Below are the code and all the weights of a small trained network. Each question names an input and a class and asks about switching units off, where a switched-off unit gives its printed mean instead of its output.

import numpy as np


def w(rows, s, z=0):
    codes = np.array(rows[::2]) - 128.0
    scale = np.full(codes.shape[1], s)
    scale[-1] = z or s
    return codes * scale


def norm(h):
    return h / np.sqrt((h * h).mean(-1, keepdims=True) + 1e-5)


def f(y):
    return y / 2 * (1 + np.tanh(0.7978845608 * (y + 0.044715 * y**3)))


def log_softmax(a):
    a = a - a.max(-1, keepdims=True)
    return a - np.log(np.exp(a).sum(-1, keepdims=True))


def net(x, mask):
    res = np.array(x, float).reshape(1, 6) / 4 @ E
    u = 0
    for l in range(3):
        y = f(norm(res) @ A[l][:, :-1].T + A[l][:, -1])
        res = res + np.where(mask[u : u + 13], y, B[l][:, -1]) @ B[l][:, :-1]
        u += 13
    return log_softmax(norm(res)[-1] @ U[:, :-1].T + U[:, -1])


A, B = {}, {}
E = w([
[238,98,247,110],'x0',
[74,194,145,179],'x1',
[1,121,174,88],'x2',
[179,122,124,239],'x3',
[127,105,112,159],'x4',
[92,64,107,237],'x5',
],0.0043)
A[0] = w([
[159,179,159,132,136],'L0N0',
[253,124,91,139,249],'L0N1',
[164,19,98,128,114],'L0N2',
[102,125,105,107,87],'L0N3',
[81,140,179,154,141],'L0N4',
[144,116,126,136,181],'L0N5',
[164,129,173,165,52],'L0N6',
[100,130,137,141,116],'L0N7',
[132,153,118,124,50],'L0N8',
[120,140,167,161,81],'L0N9',
[137,110,116,110,107],'L0N10',
[137,171,132,88,163],'L0N11',
[109,133,78,109,227],'L0N12',
],0.016,0.0015)
B[0] = w([
[74,26,110,116,161],'L0N0',
[80,140,210,143,254],'L0N1',
[90,177,98,174,190],'L0N2',
[120,154,162,123,147],'L0N3',
[42,166,80,127,173],'L0N4',
[102,138,157,176,139],'L0N5',
[130,152,147,31,162],'L0N6',
[190,100,79,47,142],'L0N7',
[115,86,83,148,128],'L0N8',
[153,171,132,20,144],'L0N9',
[145,147,253,71,133],'L0N10',
[65,144,115,27,166],'L0N11',
[89,80,249,92,174],'L0N12',
],0.0046,0.0081)
A[1] = w([
[131,187,163,106,206],'L1N0',
[92,147,183,126,44],'L1N1',
[203,71,132,81,168],'L1N2',
[197,96,111,78,148],'L1N3',
[95,106,127,255,167],'L1N4',
[57,132,94,114,157],'L1N5',
[155,128,175,92,246],'L1N6',
[96,108,198,198,244],'L1N7',
[141,148,100,80,117],'L1N8',
[115,148,101,98,70],'L1N9',
[127,104,147,88,66],'L1N10',
[175,125,75,86,90],'L1N11',
[202,195,137,112,71],'L1N12',
],0.0098,0.0014)
B[1] = w([
[61,68,173,208,200],'L1N0',
[172,74,56,135,208],'L1N1',
[96,78,113,67,133],'L1N2',
[130,81,162,111,119],'L1N3',
[138,170,90,203,252],'L1N4',
[79,85,122,141,240],'L1N5',
[92,205,193,122,198],'L1N6',
[84,210,153,91,253],'L1N7',
[112,119,170,254,137],'L1N8',
[152,162,147,91,142],'L1N9',
[162,152,133,139,156],'L1N10',
[148,50,181,62,103],'L1N11',
[147,146,167,83,119],'L1N12',
],0.0064,0.0047)
A[2] = w([
[158,47,114,150,55],'L2N0',
[147,113,49,131,190],'L2N1',
[26,127,147,112,187],'L2N2',
[73,146,98,93,214],'L2N3',
[96,119,124,112,54],'L2N4',
[124,51,105,140,98],'L2N5',
[149,86,111,82,153],'L2N6',
[51,96,109,135,175],'L2N7',
[142,122,87,217,168],'L2N8',
[127,225,108,45,254],'L2N9',
[132,43,232,118,148],'L2N10',
[102,191,95,94,81],'L2N11',
[254,104,65,175,101],'L2N12',
],0.0094,0.0013)
B[2] = w([
[155,123,133,74,110],'L2N0',
[120,220,127,131,127],'L2N1',
[104,173,86,93,255],'L2N2',
[56,174,91,184,186],'L2N3',
[159,127,93,122,143],'L2N4',
[152,122,125,3,120],'L2N5',
[98,175,116,101,119],'L2N6',
[105,180,46,112,199],'L2N7',
[135,195,122,176,160],'L2N8',
[83,40,105,115,162],'L2N9',
[84,105,130,23,177],'L2N10',
[151,155,46,166,150],'L2N11',
[136,81,205,160,125],'L2N12',
],0.0054,0.0084)
U = w([
[193,158,111,230,142],'0',
[54,180,41,168,169],'1',
[253,50,73,168,2],'2',
[132,112,170,104,164],'3',
],0.012,0.0047)

Each question gives the input, the list of numbers given to net, and the class t.
The units are the neurons (one row each of A and B). Each row of codes is followed by its name. A weight is (code - 128) times the scale printed after its matrix; where a second scale follows, it is the last column's (A, B and U).
mask holds one flag per neuron, layer by layer. A switched-off neuron (its flag False) gives its mean, the last column of its row in B, instead of its output. The means were averaged over made-up inputs and are rounded, as every weight is.
A unit's drop is (log p(t) with every unit on - log p(t) with that unit switched off) / (log p(t) with every unit on - log p(t) with every unit switched off).
The circuit of an input: a set's keep is (log p(t) with only the set's units on - log p(t) with every unit switched off) / (log p(t) with every unit on - log p(t) with every unit switched off). Starting from the 12 units with the biggest drops (on a tie, the unit counted first), units are removed one at a time, each time the one whose removal leaves the highest keep (on an exact tie, the one counted first), for as long as the keep stays at least 0.8.
units of the circuit, in order: the units of the circuit, biggest drop first
most important unit: the unit with the biggest drop
top k neurons: the k neurons with the biggest drops, biggest first
k most important neurons of layer l: the k neurons of layer l with the biggest drops, biggest first
drop of u: that unit's drop, to one decimal
input [-3,1,3,6,-6,8], class 0: units of the circuit, in order => L1N4; L0N11; L2N10
input [-7,6,-3,4,7,-4], class 0: most important unit => L1N4
input [4,0,1,3,-3,3], class 3: units of the circuit, in order => L0N6; L1N4
input [3,-2,-2,-2,1,1], class 3: 2 most important neurons of layer 2 => L2N7; L2N3
input [8,6,5,6,1,-1], class 3: top 3 neurons => L0N6; L0N9; L0N2
input [3,3,-4,-8,3,-7], class 3: top 2 neurons => L0N4; L0N2
input [6,1,3,1,-4,3], class 3: top 2 neurons => L0N6; L0N9
input [-7,-1,-5,-7,-2,-8], class 3: 4 most important neurons of layer 0 => L0N12; L0N2; L0N4; L0N10
input [6,-6,-4,5,2,1], class 3: top 2 neurons => L0N6; L0N4
input [-4,-4,1,2,-1,-5], class 3: 2 most important neurons of layer 1 => L1N4; L1N7
input [0,-6,-1,0,-5,-4], class 3: 2 most important neurons of layer 0 => L0N4; L0N10
input [4,-6,-3,1,-8,8], class 0: 2 most important neurons of layer 1 => L1N4; L1N5
input [-2,0,-1,6,0,8], class 0: drop of L1N4 => 0.2
input [-4,-1,-7,7,-6,0], class 0: drop of L1N5 => 0.1
input [-1,-1,0,8,-7,6], class 0: most important neuron of layer 2 => L2N2
input [-2,-3,-7,-2,1,8], class 0: drop of L0N1 => -0.1
